Here is a tiny trained network, its code and every weight. The questions are about switching its units off for an input and a class, where a switched-off unit gives its printed mean instead of its output.

import numpy as np


def w(rows, s, z=0):
    codes = np.array(rows[::2]) - 128.0
    scale = np.full(codes.shape[1], s)
    scale[-1] = z or s
    return codes * scale


def f(y):
    return y / 2 * (1 + np.tanh(0.7978845608 * (y + 0.044715 * y**3)))


def log_softmax(a):
    a = a - a.max(-1, keepdims=True)
    return a - np.log(np.exp(a).sum(-1, keepdims=True))


def net(x, mask):
    res = np.array(x, float).reshape(1, 5) / 4 @ E
    y = f(res @ A[0][:, :-1].T + A[0][:, -1])
    res = res + np.where(mask, y, B[0][:, -1]) @ B[0][:, :-1]
    return log_softmax(res[-1] @ U[:, :-1].T + U[:, -1])


A, B = {}, {}
E = w([
[87,37,150,33],'x0',
[26,148,246,166],'x1',
[128,128,127,128],'x2',
[128,128,128,128],'x3',
[18,206,44,78],'x4',
],0.012)
A[0] = w([
[94,60,127,42,46],'neuron 1',
[165,198,122,209,77],'neuron 2',
[153,158,107,225,90],'neuron 3',
[53,222,116,80,147],'neuron 4',
[147,92,195,174,125],'neuron 5',
[11,140,235,205,22],'neuron 6',
[142,166,116,174,56],'neuron 7',
[194,100,9,142,3],'neuron 8',
[66,61,176,75,67],'neuron 9',
[67,176,59,106,135],'neuron 10',
[189,104,50,57,47],'neuron 11',
[53,201,89,102,118],'neuron 12',
[123,61,143,82,70],'neuron 13',
[101,159,113,104,27],'neuron 14',
[62,157,216,150,20],'neuron 15',
[188,89,208,191,139],'neuron 16',
[80,172,123,99,102],'neuron 17',
[114,221,131,236,58],'neuron 18',
[190,74,158,155,129],'neuron 19',
[144,242,121,203,82],'neuron 20',
],0.013,0.0049)
B[0] = w([
[102,213,192,24,193],'neuron 1',
[127,167,164,60,196],'neuron 2',
[99,157,161,61,190],'neuron 3',
[193,28,50,128,227],'neuron 4',
[137,56,61,166,197],'neuron 5',
[69,155,143,246,252],'neuron 6',
[126,133,175,83,155],'neuron 7',
[57,191,154,246,216],'neuron 8',
[84,189,214,69,198],'neuron 9',
[169,70,54,113,215],'neuron 10',
[69,180,172,251,214],'neuron 11',
[217,67,80,107,219],'neuron 12',
[119,170,137,42,170],'neuron 13',
[115,117,87,129,150],'neuron 14',
[101,146,166,231,205],'neuron 15',
[200,27,2,67,235],'neuron 16',
[195,111,90,134,177],'neuron 17',
[89,184,174,67,207],'neuron 18',
[172,87,47,117,206],'neuron 19',
[99,148,178,56,207],'neuron 20',
],0.0098,0.017)
U = w([
[154,57,71,128,108],'0',
[103,153,173,252,254],'1',
[116,161,204,36,35],'2',
],0.015,0.003)

Each question gives the input, the list of numbers given to net, and the class t.
The units are the neurons (one row each of A and B). Each row of codes is followed by its name. A weight is (code - 128) times the scale printed after its matrix; where a second scale follows, it is the last column's (A, B and U).
mask holds one flag per neuron, in row order. A switched-off neuron (its flag False) gives its mean, the last column of its row in B, instead of its output. The means were averaged over made-up inputs and are rounded, as every weight is.
A unit's drop is (log p(t) with every unit on - log p(t) with that unit switched off) / (log p(t) with every unit on - log p(t) with every unit switched off).
unit that matters most: the unit with the biggest drop
k most important neurons: the k neurons with the biggest drops, biggest first
drop of u: that unit's drop, to one decimal
input [6,-5,-1,3,1], class 2: most important neuron : (neuron 1)
input [7,-6,-5,7,3], class 2: 2 most important neurons : (neuron 1; neuron 6)
input [1,-8,-5,0,7], class 1: 4 most important neurons : (neuron 11; neuron 8; neuron 16; neuron 19)
input [-8,5,-4,-3,8], class 0: 3 most important neurons : (neuron 4; neuron 12; neuron 10)
input [8,-7,2,0,-7], class 2: 2 most important neurons : (neuron 1; neuron 13)
input [-6,5,0,-5,-3], class 2: 2 most important neurons : (neuron 18; neuron 20)
input [0,2,6,8,-1], class 1: 2 most important neurons : (neuron 4; neuron 12)
input [7,-8,-2,0,-6], class 1: 2 most important neurons : (neuron 11; neuron 8)
input [7,3,7,0,8], class 0: 2 most important neurons : (neuron 4; neuron 12)
input [7,8,-3,7,-4], class 1: 2 most important neurons : (neuron 6; neuron 15)
input [7,-7,0,-6,3], class 1: 2 most important neurons : (neuron 11; neuron 8)
input [-5,0,1,3,-7], class 0: drop of neuron 16 : 0.3
input [-6,-7,3,-3,1], class 1: drop of neuron 8 : 1.2
input [-3,1,3,6,-2], class 2: unit that matters most : neuron 4
input [-3,7,-5,6,-8], class 0: drop of neuron 16 : 2.8
